Here is a tiny trained network, its code and every weight. The questions are about switching its units off for an input and a target symbol, where a switched-off unit gives its printed mean instead of its output.

import numpy as np


def w(rows, s, z=0):
    codes = np.array(rows[::2]) - 128.0
    scale = np.full(codes.shape[1], s)
    scale[-1] = z or s
    return codes * scale


def norm(h):
    return h / np.sqrt((h * h).mean(-1, keepdims=True) + 1e-5)


def f(y):
    return y / 2 * (1 + np.tanh(0.7978845608 * (y + 0.044715 * y**3)))


def softmax(a):
    e = np.exp(a - a.max(-1, keepdims=True))
    return e / e.sum(-1, keepdims=True)


def log_softmax(a):
    a = a - a.max(-1, keepdims=True)
    return a - np.log(np.exp(a).sum(-1, keepdims=True))


def net(x, mask):
    ids = ['αβδθλμξπτψω'.index(c) for c in x.split()]
    T = len(ids)
    res = E[ids] + P[:T]
    u = 0
    for l in range(3):
        q, k, v = (norm(res) @ M[l].T for M in (Q, K, V))
        z = softmax(np.where(np.tri(T) > 0, q @ k.T / 3**0.5, -1e9)) @ v
        res = res + np.where(mask[u], z, O[l][:, -1]) @ O[l][:, :-1]
        u += 1
        y = f(norm(res) @ A[l][:, :-1].T + A[l][:, -1])
        res = res + np.where(mask[u : u + 4], y, B[l][:, -1]) @ B[l][:, :-1]
        u += 4
    return log_softmax(norm(res)[-1] @ U[:, :-1].T + U[:, -1])


Q, K, V, O, A, B = {}, {}, {}, {}, {}, {}
E = w([
[139,155,80,220],'α',
[18,108,93,73],'β',
[100,157,197,208],'δ',
[3,49,93,122],'θ',
[60,169,155,132],'λ',
[81,109,104,134],'μ',
[89,105,96,144],'ξ',
[96,215,111,208],'π',
[168,126,89,205],'τ',
[67,202,151,193],'ψ',
[44,180,105,163],'ω',
],0.00046)
P = w([
[136,110,139,114],'0',
[113,158,132,115],'1',
[49,137,8,209],'2',
[157,113,121,135],'3',
[120,158,135,114],'4',
[57,137,11,204],'5',
[156,114,121,135],'6',
[124,156,136,113],'7',
[56,139,17,197],'8',
[156,112,121,135],'9',
[126,156,137,112],'10',
],0.0017)
Q[0] = w([
[145,18,106,197],'0.h0',
[193,36,111,196],'0.h0',
[171,2,100,224],'0.h0',
],0.0015)
K[0] = w([
[26,252,147,155],'0.h0',
[84,232,148,174],'0.h0',
[28,245,116,163],'0.h0',
],0.0014)
V[0] = w([
[56,124,146,255],'0.h0',
[54,193,61,160],'0.h0',
[31,201,170,108],'0.h0',
],0.00062)
O[0] = w([
[117,137,247,64,234],'0.h0',
[252,175,141,118,253],'0.h0',
[189,195,92,2,230],'0.h0',
],0.00077,0.00033)
A[0] = w([
[218,73,174,209,211],'0.n0',
[180,73,105,254,45],'0.n1',
[74,167,103,71,234],'0.n2',
[155,170,58,143,3],'0.n3',
],0.0028,0.00051)
B[0] = w([
[230,194,172,161,146],'0.n0',
[179,91,137,217,176],'0.n1',
[232,102,159,223,255],'0.n2',
[10,69,197,113,151],'0.n3',
],0.0013,0.00091)
Q[1] = w([
[123,90,108,6],'1.h0',
[117,87,115,188],'1.h0',
[116,120,91,68],'1.h0',
],0.0024)
K[1] = w([
[163,214,219,250],'1.h0',
[54,139,12,153],'1.h0',
[166,186,181,213],'1.h0',
],0.0015)
V[1] = w([
[118,126,158,48],'1.h0',
[251,90,84,113],'1.h0',
[167,121,205,195],'1.h0',
],0.0011)
O[1] = w([
[244,47,171,216,105],'1.h0',
[3,44,207,199,4],'1.h0',
[21,43,15,81,51],'1.h0',
],0.00071,0.00034)
A[1] = w([
[122,169,18,61,3],'1.n0',
[109,115,11,12,139],'1.n1',
[58,158,84,184,170],'1.n2',
[124,2,48,28,98],'1.n3',
],0.0014,0.00062)
B[1] = w([
[140,123,232,206,111],'1.n0',
[217,178,185,250,175],'1.n1',
[183,110,160,48,253],'1.n2',
[144,212,85,97,82],'1.n3',
],0.0012,0.00045)
Q[2] = w([
[143,78,96,141],'2.h0',
[56,234,200,83],'2.h0',
[35,254,226,60],'2.h0',
],0.0059)
K[2] = w([
[101,186,107,223],'2.h0',
[137,63,173,5],'2.h0',
[133,57,163,3],'2.h0',
],0.0048)
V[2] = w([
[97,157,254,118],'2.h0',
[222,130,141,110],'2.h0',
[182,247,8,154],'2.h0',
],0.0017)
O[2] = w([
[137,156,115,254,68],'2.h0',
[173,198,47,104,130],'2.h0',
[11,110,35,70,255],'2.h0',
],0.0017,0.0006)
A[2] = w([
[7,144,97,38,1],'2.n0',
[72,56,86,138,166],'2.n1',
[31,195,248,90,176],'2.n2',
[234,254,167,95,16],'2.n3',
],0.0021,0.00087)
B[2] = w([
[246,190,188,163,194],'2.n0',
[72,89,214,96,255],'2.n1',
[186,3,32,155,208],'2.n2',
[9,101,216,60,206],'2.n3',
],0.0016,0.00032)
U = w([
[191,78,43,228,140],'α',
[232,254,33,14,252],'β',
[222,198,255,243,200],'δ',
[124,58,122,75,45],'θ',
[10,172,221,29,149],'λ',
[168,61,108,89,49],'μ',
[163,34,76,100,127],'ξ',
[60,183,57,199,84],'π',
[203,83,75,183,77],'τ',
[45,195,153,165,95],'ψ',
[89,16,192,113,107],'ω',
],0.0073,0.0038)

Each question gives the input, a string of symbols that net reads in full, and the target symbol t.
The units are the heads (3 rows each of Q, K, V and O) and the neurons (one row each of A and B). Each row of codes is followed by its name. A weight is (code - 128) times the scale printed after its matrix; where a second scale follows, it is the last column's (O, A, B and U).
mask holds one flag per unit, layer by layer, with each layer's heads first. A switched-off unit (its flag False) gives its mean, the last column of its rows in O or B, instead of its output. The means were averaged over made-up inputs and are rounded, as every weight is.
A unit's drop is (log p(t) with every unit on - log p(t) with that unit switched off) / (log p(t) with every unit on - log p(t) with every unit switched off).
The circuit of an input: a set's keep is (log p(t) with only the set's units on - log p(t) with every unit switched off) / (log p(t) with every unit on - log p(t) with every unit switched off). Starting from the 12 units with the biggest drops (on a tie, the unit counted first), units are removed one at a time, each time the one whose removal leaves the highest keep (on an exact tie, the one counted first), for as long as the keep stays at least 0.8.
units of the circuit, in order: the units of the circuit, biggest drop first
most important unit: the unit with the biggest drop
top k neurons: the k neurons with the biggest drops, biggest first
top k neurons in layer l: the k neurons of layer l with the biggest drops, biggest first
input δ ξ β β ω ψ β ω δ δ μ, target δ: top 4 neurons => (0.n2, 0.n0, 1.n1, 1.n0)
input ω δ μ δ θ β λ β, target ω: most important unit => 0.n2
input α μ β δ β δ β ψ, target α: top 2 neurons => (2.n2, 1.n3)
input β δ β λ δ λ δ β δ ψ δ, target β: top 4 neurons => (0.n3, 1.n3, 1.n1, 0.n1)
input α δ δ λ β ψ λ μ, target α: top 3 neurons => (2.n2, 0.n1, 0.n0)
input β β β δ λ δ β δ β β ω, target β: units of the circuit, in order => (0.n3, 2.h0, 2.n0, 2.n2)
input δ δ δ δ β λ β β δ ξ ξ, target δ: top 3 neurons => (0.n2, 1.n1, 0.n0)
input β ω ψ β, target β: units of the circuit, in order => (1.n3, 2.n2)
input α ξ λ θ δ ω β β δ α θ, target α: units of the circuit, in order => (2.n2, 2.h0)
input α δ β τ α β β α, target α: units of the circuit, in order => (2.n2, 0.n3)
input δ α δ α ψ, target δ: top 3 neurons => (1.n1, 0.n2, 0.n0)
input β β π β μ, target β: top 3 neurons => (0.n3, 1.n3, 0.n1)
input δ λ β ξ α, target δ: top 3 neurons => (1.n1, 0.n0, 0.n2)
input δ δ ξ β ξ, target δ: top 4 neurons => (1.n1, 0.n2, 0.n0, 0.n1)
input α β β ξ β β ω β π β λ, target α: top 2 neurons => (2.n2, 0.n0)
input α λ ω β β, target α: top 2 neurons => (2.n2, 1.n1)
input β δ ψ β β τ α β, target β: most important unit => 0.n3
input β δ ξ δ ψ δ ω ω, target β: units of the circuit, in order => (0.n3, 1.n3, 2.h0, 2.n2)
input π τ λ β α, target π: top 3 neurons => (0.n1, 1.n1, 0.n2)
input ω β δ β β β β α, target ω: top 4 neurons => (0.n3, 0.n2, 0.n1, 2.n3)
input δ β δ β π α ψ ξ ψ λ, target λ: top 2 neurons => (2.n3, 0.n0)
input δ α ξ β β δ μ μ, target δ: units of the circuit, in order => (1.n1, 2.h0)
input π β ξ π, target π: most important unit => 0.n0
input β δ θ β μ λ ω δ, target β: top 4 neurons => (0.n1, 0.n3, 1.n3, 1.n1)
input β α θ β α λ ω, target ω: units of the circuit, in order => (0.n3, 2.n1)
input δ ω λ β β λ β β, target δ: units of the circuit, in order => (2.h0, 1.n1)
input δ ψ β δ β π ω β β ψ β, target δ: most important unit => 0.n2
input τ β ω ξ β β β β π ω, target ω: top 3 neurons in layer 0 => (0.n1, 0.n3, 0.n2)
input α β ω β ξ ψ β β, target α: top 2 neurons in layer 0 => (0.n1, 0.n2)
